Below are the code and all the weights of a small trained network. Each question names an input and a class and asks about switching units off, where a switched-off unit gives its printed mean instead of its output.

import numpy as np


def w(rows, s, z=0):
    codes = np.array(rows[::2]) - 128.0
    scale = np.full(codes.shape[1], s)
    scale[-1] = z or s
    return codes * scale


def norm(h):
    return h / np.sqrt((h * h).mean(-1, keepdims=True) + 1e-5)


def f(y):
    return y / 2 * (1 + np.tanh(0.7978845608 * (y + 0.044715 * y**3)))


def log_softmax(a):
    a = a - a.max(-1, keepdims=True)
    return a - np.log(np.exp(a).sum(-1, keepdims=True))


def net(x, mask):
    res = np.array(x, float).reshape(1, 8) / 4 @ E
    u = 0
    for l in range(4):
        y = f(norm(res) @ A[l][:, :-1].T + A[l][:, -1])
        res = res + np.where(mask[u : u + 4], y, B[l][:, -1]) @ B[l][:, :-1]
        u += 4
    return log_softmax(norm(res)[-1] @ U[:, :-1].T + U[:, -1])


A, B = {}, {}
E = w([
[115,128,121,135,89,141,113,111],'x0',
[119,124,131,131,100,117,111,101],'x1',
[146,135,253,128,44,126,46,216],'x2',
[114,163,79,57,68,2,194,200],'x3',
[119,119,135,118,187,127,152,176],'x4',
[141,138,132,142,104,142,149,113],'x5',
[172,135,112,124,129,171,154,145],'x6',
[146,132,117,131,104,148,129,120],'x7',
],0.0078)
A[0] = w([
[156,138,253,84,55,99,121,195,10],'0.n0',
[109,182,82,51,66,24,171,194,248],'0.n1',
[186,60,98,74,163,195,105,92,87],'0.n2',
[140,133,159,123,50,98,67,252,5],'0.n3',
],0.0049,0.0016)
B[0] = w([
[126,248,138,139,103,135,151,201,202],'0.n0',
[105,122,119,109,68,178,160,148,253],'0.n1',
[110,106,121,174,106,112,108,110,157],'0.n2',
[128,196,109,156,127,166,156,132,196],'0.n3',
],0.014,0.0048)
A[1] = w([
[124,101,92,132,141,105,107,186,3],'1.n0',
[96,159,37,244,118,30,156,171,65],'1.n1',
[96,253,165,150,163,151,137,35,174],'1.n2',
[117,119,179,50,156,128,146,156,193],'1.n3',
],0.0066,0.0023)
B[1] = w([
[150,114,79,138,63,37,130,140,93],'1.n0',
[212,110,155,65,105,117,60,190,167],'1.n1',
[120,157,80,161,254,158,96,197,254],'1.n2',
[101,116,112,146,35,197,64,80,150],'1.n3',
],0.0076,0.0033)
A[2] = w([
[39,26,85,47,77,164,184,72,255],'2.n0',
[103,190,37,21,25,64,253,157,255],'2.n1',
[127,142,238,180,48,159,94,238,214],'2.n2',
[164,163,27,187,92,149,202,187,155],'2.n3',
],0.0076,0.0029)
B[2] = w([
[121,132,128,199,155,115,150,78,198],'2.n0',
[78,91,94,99,103,59,209,97,255],'2.n1',
[181,112,130,107,133,175,9,120,217],'2.n2',
[107,95,131,155,125,113,92,127,193],'2.n3',
],0.013,0.012)
A[3] = w([
[129,182,121,43,2,70,114,193,11],'3.n0',
[128,195,158,111,226,138,107,132,254],'3.n1',
[101,144,62,222,156,144,155,65,238],'3.n2',
[202,208,249,123,149,164,30,180,29],'3.n3',
],0.0082,0.0018)
B[3] = w([
[145,60,158,20,252,197,83,189,191],'3.n0',
[158,171,97,145,112,156,121,98,180],'3.n1',
[134,190,112,146,171,131,126,191,255],'3.n2',
[130,102,163,152,91,59,196,73,242],'3.n3',
],0.017,0.0085)
U = w([
[148,198,91,172,211,182,96,169,249],'0',
[182,136,186,161,98,138,96,53,95],'1',
[66,124,54,119,107,62,214,114,6],'2',
[131,66,149,6,115,170,92,213,97],'3',
],0.022,0.002)

Each question gives the input, the list of numbers given to net, and the class t.
The units are the neurons (one row each of A and B). Each row of codes is followed by its name. A weight is (code - 128) times the scale printed after its matrix; where a second scale follows, it is the last column's (A, B and U).
mask holds one flag per neuron, layer by layer. A switched-off neuron (its flag False) gives its mean, the last column of its row in B, instead of its output. The means were averaged over made-up inputs and are rounded, as every weight is.
A unit's drop is (log p(t) with every unit on - log p(t) with that unit switched off) / (log p(t) with every unit on - log p(t) with every unit switched off).
The circuit of an input: a set's keep is (log p(t) with only the set's units on - log p(t) with every unit switched off) / (log p(t) with every unit on - log p(t) with every unit switched off). Starting from the 12 units with the biggest drops (on a tie, the unit counted first), units are removed one at a time, each time the one whose removal leaves the highest keep (on an exact tie, the one counted first), for as long as the keep stays at least 0.8.
units of the circuit, in order: the units of the circuit, biggest drop first
top k neurons: the k neurons with the biggest drops, biggest first
k most important neurons of layer l: the k neurons of layer l with the biggest drops, biggest first
drop when u is switched off: that unit's drop, to one decimal
input [-1,3,1,8,5,-3,4,0], class 3: units of the circuit, in order -> (3.n0)
input [-3,-6,8,0,-1,1,2,-2], class 1: top 3 neurons -> (3.n3, 2.n2, 2.n1)
input [-2,-4,0,0,-5,-8,-7,6], class 0: top 2 neurons -> (0.n0, 2.n1)
input [0,8,-3,0,-2,-4,3,-4], class 0: top 3 neurons -> (0.n0, 2.n1, 0.n1)
input [1,6,-7,0,-3,7,7,-6], class 0: top 2 neurons -> (0.n1, 2.n1)
input [8,-1,-1,-1,-8,-4,8,1], class 0: top 2 neurons -> (2.n1, 0.n0)
input [-7,4,1,-4,1,8,1,3], class 1: 2 most important neurons of layer 2 -> (2.n1, 2.n0)
input [-3,7,-7,0,-5,-3,-5,-1], class 0: top 2 neurons -> (2.n1, 0.n1)
input [4,4,6,1,-6,-3,-7,-8], class 3: top 2 neurons -> (3.n0, 2.n0)
input [-4,6,-2,-1,1,-3,0,-3], class 0: top 2 neurons -> (2.n1, 2.n2)
input [0,-4,1,0,-1,-7,-1,2], class 1: top 2 neurons -> (2.n1, 3.n3)
input [8,-2,7,-4,-1,-5,8,-4], class 1: drop when 3.n3 is switched off -> 0.3
input [3,5,1,7,5,1,-7,-7], class 3: drop when 0.n0 is switched off -> 0.0
input [-8,3,-5,-2,-4,0,-8,-2], class 0: units of the circuit, in order -> (2.n1)
input [3,-5,-5,-3,-1,-1,-8,-8], class 0: drop when 2.n1 is switched off -> 0.2
